Below is a small trained network, with its code and all its weights. Each question gives an input and a class and asks what happens when units are switched off, that is, made to give their printed mean instead of their output.

import numpy as np


def w(rows, s, z=0):
    codes = np.array(rows[::2]) - 128.0
    scale = np.full(codes.shape[1], s)
    scale[-1] = z or s
    return codes * scale


def norm(h):
    return h / np.sqrt((h * h).mean(-1, keepdims=True) + 1e-5)


def f(y):
    return np.maximum(y, 0)


def log_softmax(a):
    a = a - a.max(-1, keepdims=True)
    return a - np.log(np.exp(a).sum(-1, keepdims=True))


def net(x, mask):
    res = np.array(x, float).reshape(1, 2) / 4 @ E
    u = 0
    for l in range(4):
        y = f(norm(res) @ A[l][:, :-1].T + A[l][:, -1])
        res = res + np.where(mask[u : u + 6], y, B[l][:, -1]) @ B[l][:, :-1]
        u += 6
    return log_softmax(norm(res)[-1] @ U[:, :-1].T + U[:, -1])


A, B = {}, {}
E = w([
[124,105,107,17,124,254,89,108,170,57,86,86],'x0',
[33,95,236,230,120,144,42,102,130,79,49,74],'x1',
],0.0094)
A[0] = w([
[181,3,29,98,235,81,88,154,102,72,191,117,110],'L0N0',
[11,109,131,129,86,124,120,89,25,175,99,72,122],'L0N1',
[148,152,192,107,160,7,142,178,59,173,144,134,64],'L0N2',
[85,111,117,138,77,140,151,61,83,138,170,88,2],'L0N3',
[148,71,47,91,102,139,136,152,107,120,98,108,48],'L0N4',
[183,141,127,107,111,78,180,111,73,184,119,114,67],'L0N5',
],0.0057,0.0062)
B[0] = w([
[35,149,145,92,125,115,88,28,145,152,75,228,227],'L0N0',
[68,152,211,75,148,174,133,74,162,106,83,103,225],'L0N1',
[143,65,130,130,244,230,160,165,153,62,162,91,252],'L0N2',
[112,45,140,106,168,190,94,174,95,89,176,118,128],'L0N3',
[107,16,202,169,182,121,114,182,113,57,98,85,176],'L0N4',
[79,67,204,122,63,84,126,47,161,93,1,95,212],'L0N5',
],0.0071,0.0043)
A[1] = w([
[128,121,138,254,178,46,117,195,65,172,167,194,33],'L1N0',
[102,187,102,175,57,127,102,176,95,145,79,64,3],'L1N1',
[111,170,180,129,143,172,149,124,146,124,134,94,104],'L1N2',
[169,181,73,100,73,136,227,157,100,137,155,189,4],'L1N3',
[159,103,108,125,70,92,92,158,69,156,144,85,90],'L1N4',
[100,111,137,111,164,130,143,121,132,99,108,123,122],'L1N5',
],0.011,0.0048)
B[1] = w([
[120,87,147,23,150,236,76,172,144,60,77,32,254],'L1N0',
[160,161,136,207,152,86,123,144,138,179,102,225,139],'L1N1',
[137,135,55,143,144,83,174,170,122,170,163,163,220],'L1N2',
[168,179,87,245,55,152,158,154,228,119,160,162,229],'L1N3',
[157,127,156,150,100,121,128,156,126,222,63,167,128],'L1N4',
[177,142,175,106,127,101,168,154,110,151,152,114,239],'L1N5',
],0.011,0.0074)
A[2] = w([
[49,150,154,216,132,103,120,111,104,96,105,99,71],'L2N0',
[127,136,85,82,116,173,88,150,100,100,120,80,110],'L2N1',
[90,68,133,104,131,99,86,71,91,129,93,114,1],'L2N2',
[124,134,113,115,166,52,141,141,62,128,249,134,60],'L2N3',
[157,154,172,109,141,92,169,154,85,145,148,128,102],'L2N4',
[146,168,120,110,158,55,142,81,103,92,221,168,36],'L2N5',
],0.014,0.0071)
B[2] = w([
[185,252,108,119,35,96,200,84,172,170,203,230,210],'L2N0',
[113,176,142,80,192,138,97,188,158,55,144,50,255],'L2N1',
[119,41,176,226,164,128,74,123,109,150,52,122,135],'L2N2',
[78,60,138,241,157,145,22,148,63,129,26,9,154],'L2N3',
[118,81,111,167,113,79,68,117,43,204,42,133,191],'L2N4',
[103,24,138,164,115,58,67,167,63,192,77,43,142],'L2N5',
],0.012,0.0087)
A[3] = w([
[67,164,246,154,52,112,173,50,99,105,149,125,114],'L3N0',
[65,213,98,131,78,61,167,77,86,155,162,164,44],'L3N1',
[97,99,160,139,178,110,104,44,96,145,51,171,22],'L3N2',
[116,117,73,37,138,146,129,68,65,162,131,204,3],'L3N3',
[122,115,125,49,186,127,113,185,145,94,149,57,105],'L3N4',
[125,90,24,171,38,116,170,87,158,134,221,163,116],'L3N5',
],0.012,0.0057)
B[3] = w([
[194,85,10,156,93,107,136,132,151,211,139,209,164],'L3N0',
[225,166,134,57,157,148,152,187,172,52,235,239,178],'L3N1',
[146,121,164,224,136,98,99,157,42,147,65,60,149],'L3N2',
[137,179,103,206,119,65,112,112,157,163,108,187,130],'L3N3',
[51,95,197,127,187,122,143,85,133,31,211,92,254],'L3N4',
[131,210,131,170,105,9,114,79,138,201,123,223,221],'L3N5',
],0.011,0.016)
U = w([
[111,140,188,75,203,200,139,222,188,35,196,28,209],'0',
[215,206,67,204,66,46,139,180,200,210,180,215,214],'1',
[128,22,191,232,172,104,57,179,34,184,67,48,241],'2',
[60,197,49,33,63,206,192,35,20,149,90,79,2],'3',
[29,141,37,71,32,226,226,14,19,164,73,101,2],'4',
[55,162,50,64,38,201,230,34,34,188,101,51,2],'5',
[25,165,77,29,1,195,207,56,3,135,104,138,2],'6',
[37,185,37,56,77,203,221,90,48,224,73,39,2],'7',
],0.013,0.0082)

Each question gives the input, the list of numbers given to net, and the class t.
The units are the neurons (one row each of A and B). Each row of codes is followed by its name. A weight is (code - 128) times the scale printed after its matrix; where a second scale follows, it is the last column's (A, B and U).
mask holds one flag per neuron, layer by layer. A switched-off neuron (its flag False) gives its mean, the last column of its row in B, instead of its output. The means were averaged over made-up inputs and are rounded, as every weight is.
A unit's drop is (log p(t) with every unit on - log p(t) with that unit switched off) / (log p(t) with every unit on - log p(t) with every unit switched off).
The circuit of an input: a set's keep is (log p(t) with only the set's units on - log p(t) with every unit switched off) / (log p(t) with every unit on - log p(t) with every unit switched off). Starting from the 12 units with the biggest drops (on a tie, the unit counted first), units are removed one at a time, each time the one whose removal leaves the highest keep (on an exact tie, the one counted first), for as long as the keep stays at least 0.8.
units of the circuit, in order: the units of the circuit, biggest drop first
most important unit: the unit with the biggest drop
k most important neurons: the k neurons with the biggest drops, biggest first
top k neurons in layer l: the k neurons of layer l with the biggest drops, biggest first
drop when u is switched off: that unit's drop, to one decimal
input [3,3], class 2: most important unit => L1N3
input [-3,0], class 2: 2 most important neurons => (L0N2 L0N5)
input [5,8], class 1: units of the circuit, in order => (L1N0 L2N0)
input [-3,3], class 2: 2 most important neurons => (L1N2 L1N3)
input [3,-3], class 2: 4 most important neurons => (L0N4 L1N3 L1N0 L2N0)
input [5,-7], class 1: 2 most important neurons => (L1N0 L1N3)
input [7,-8], class 1: 4 most important neurons => (L1N0 L1N3 L0N2 L0N1)
input [0,4], class 1: 2 most important neurons => (L1N0 L2N0)
input [-3,-1], class 2: 2 most important neurons => (L0N5 L0N2)
input [-1,3], class 2: 2 most important neurons => (L1N2 L0N1)
input [-6,-6], class 0: 2 most important neurons => (L1N0 L0N1)
input [3,-5], class 1: 2 most important neurons => (L1N0 L2N1)
input [-8,-5], class 0: drop when L1N0 is switched off => 2.0
input [-8,1], class 0: drop when L1N0 is switched off => 2.6
input [4,-7], class 1: drop when L1N0 is switched off => 4.7
input [2,0], class 2: most important unit => L1N0
input [2,3], class 2: top 2 neurons in layer 0 => (L0N5 L0N0)
